Below is a small trained network, with its code and all its weights. Each question gives an input and a target symbol and asks what happens when units are switched off, that is, made to give their printed mean instead of their output.

import numpy as np


def w(rows, s, z=0):
    codes = np.array(rows[::2]) - 128.0
    scale = np.full(codes.shape[1], s)
    scale[-1] = z or s
    return codes * scale


def f(y):
    return y / 2 * (1 + np.tanh(0.7978845608 * (y + 0.044715 * y**3)))


def softmax(a):
    e = np.exp(a - a.max(-1, keepdims=True))
    return e / e.sum(-1, keepdims=True)


def log_softmax(a):
    a = a - a.max(-1, keepdims=True)
    return a - np.log(np.exp(a).sum(-1, keepdims=True))


def net(x, mask):
    ids = ['εημπτψ'.index(c) for c in x.split()]
    T = len(ids)
    res = E[ids] + P[:T]
    r = res
    for j in range(3):
        rows = slice(3 * j, 3 * j + 3)
        q, k, v = (r @ M[0][rows].T for M in (Q, K, V))
        z = softmax(np.where(np.tri(T) > 0, q @ k.T / 3**0.5, -1e9)) @ v
        o = O[0][rows]
        res = res + np.where(mask[j], z, o[:, -1]) @ o[:, :-1]
    y = f(res @ A[0][:, :-1].T + A[0][:, -1])
    res = res + np.where(mask[3:19], y, B[0][:, -1]) @ B[0][:, :-1]
    return log_softmax(res[-1] @ U[:, :-1].T + U[:, -1])


Q, K, V, O, A, B = {}, {}, {}, {}, {}, {}
E = w([
[80,158,234],'ε',
[144,59,151],'η',
[49,200,181],'μ',
[223,133,221],'π',
[254,128,224],'τ',
[145,136,150],'ψ',
],0.017)
P = w([
[38,158,161],'0',
[167,165,215],'1',
[193,128,196],'2',
[146,42,141],'3',
[103,3,58],'4',
[146,29,73],'5',
[160,66,81],'6',
],0.0052)
Q[0] = w([
[80,237,198],'h0',
[244,230,185],'h0',
[198,31,152],'h0',
[101,90,145],'h1',
[187,117,251],'h1',
[95,90,225],'h1',
[130,121,152],'h2',
[134,164,58],'h2',
[203,59,20],'h2',
],0.011)
K[0] = w([
[152,103,46],'h0',
[77,129,149],'h0',
[115,70,169],'h0',
[183,86,104],'h1',
[139,96,59],'h1',
[177,83,135],'h1',
[76,2,121],'h2',
[204,106,200],'h2',
[157,160,107],'h2',
],0.013)
V[0] = w([
[164,66,148],'h0',
[111,129,135],'h0',
[207,105,107],'h0',
[250,133,177],'h1',
[161,103,110],'h1',
[109,196,176],'h1',
[135,48,104],'h2',
[154,59,115],'h2',
[132,56,103],'h2',
],0.013)
O[0] = w([
[198,83,169,125],'h0',
[117,135,115,143],'h0',
[253,176,138,70],'h0',
[120,186,135,251],'h1',
[110,201,34,120],'h1',
[45,93,131,182],'h1',
[70,134,243,56],'h2',
[88,83,172,63],'h2',
[148,101,185,60],'h2',
],0.0075,0.013)
A[0] = w([
[43,224,192,70],'n0',
[136,49,115,253],'n1',
[96,109,202,63],'n2',
[118,160,138,151],'n3',
[79,1,158,98],'n4',
[72,162,158,72],'n5',
[215,146,169,137],'n6',
[169,192,31,81],'n7',
[102,122,159,132],'n8',
[119,46,113,160],'n9',
[93,86,84,116],'n10',
[119,158,162,165],'n11',
[76,107,141,46],'n12',
[106,108,19,225],'n13',
[43,131,137,72],'n14',
[151,188,108,119],'n15',
],0.011,0.006)
B[0] = w([
[170,15,87,253],'n0',
[89,197,155,154],'n1',
[209,133,152,140],'n2',
[91,120,121,164],'n3',
[204,114,141,174],'n4',
[184,64,70,178],'n5',
[91,114,9,166],'n6',
[249,47,105,176],'n7',
[125,110,191,146],'n8',
[254,178,183,146],'n9',
[102,128,44,160],'n10',
[109,152,151,168],'n11',
[164,17,57,151],'n12',
[38,213,140,216],'n13',
[164,90,129,200],'n14',
[209,164,84,171],'n15',
],0.0053,0.011)
U = w([
[1,229,160,253],'ε',
[89,90,233,127],'η',
[152,140,47,75],'μ',
[105,136,97,83],'π',
[125,5,133,65],'τ',
[19,90,105,111],'ψ',
],0.0074,0.0043)

Each question gives the input, a string of symbols that net reads in full, and the target symbol t.
The units are the heads (3 rows each of Q, K, V and O) and the neurons (one row each of A and B). Each row of codes is followed by its name. A weight is (code - 128) times the scale printed after its matrix; where a second scale follows, it is the last column's (O, A, B and U).
mask holds one flag per unit, heads first, then neurons. A switched-off unit (its flag False) gives its mean, the last column of its rows in O or B, instead of its output. The means were averaged over made-up inputs and are rounded, as every weight is.
A unit's drop is (log p(t) with every unit on - log p(t) with that unit switched off) / (log p(t) with every unit on - log p(t) with every unit switched off).
The circuit of an input: a set's keep is (log p(t) with only the set's units on - log p(t) with every unit switched off) / (log p(t) with every unit on - log p(t) with every unit switched off). Starting from the 12 units with the biggest drops (on a tie, the unit counted first), units are removed one at a time, each time the one whose removal leaves the highest keep (on an exact tie, the one counted first), for as long as the keep stays at least 0.8.
circuit, biggest first: the units of the circuit, biggest drop first
top k neurons: the k neurons with the biggest drops, biggest first
which heads matter: for each layer, one digit per head in row order, 1 if its drop is at least 0.15 and else 0, layers parted by /
drop of u: that unit's drop, to one decimal
input μ π μ η, target μ: circuit, biggest first	[h1 h0 h2]
input μ μ ε, target ψ: circuit, biggest first	[h0 h1]
input ε η μ τ, target ε: which heads matter	100
input ε ε ε η ψ, target ε: which heads matter	000
input ε η ε τ, target ε: circuit, biggest first	[h0 n0 n7]
input ε τ ε, target μ: circuit, biggest first	[h1 h2 n0 n15]
input ε μ μ ψ, target ε: top 2 neurons	[n13 n0]
input η π τ, target η: circuit, biggest first	[h2]
input μ τ η, target μ: circuit, biggest first	[h0 h1 h2]
input μ τ ψ ε, target μ: top 2 neurons	[n7 n15]
input τ μ μ, target μ: top 4 neurons	[n7 n0 n15 n5]
input ε ε ε ε, target τ: drop of h1	0.8
input η ε ε, target η: drop of h2	0.9
input ε ε μ, target ψ: drop of h0	0.3
input τ ε μ, target μ: drop of n7	0.3
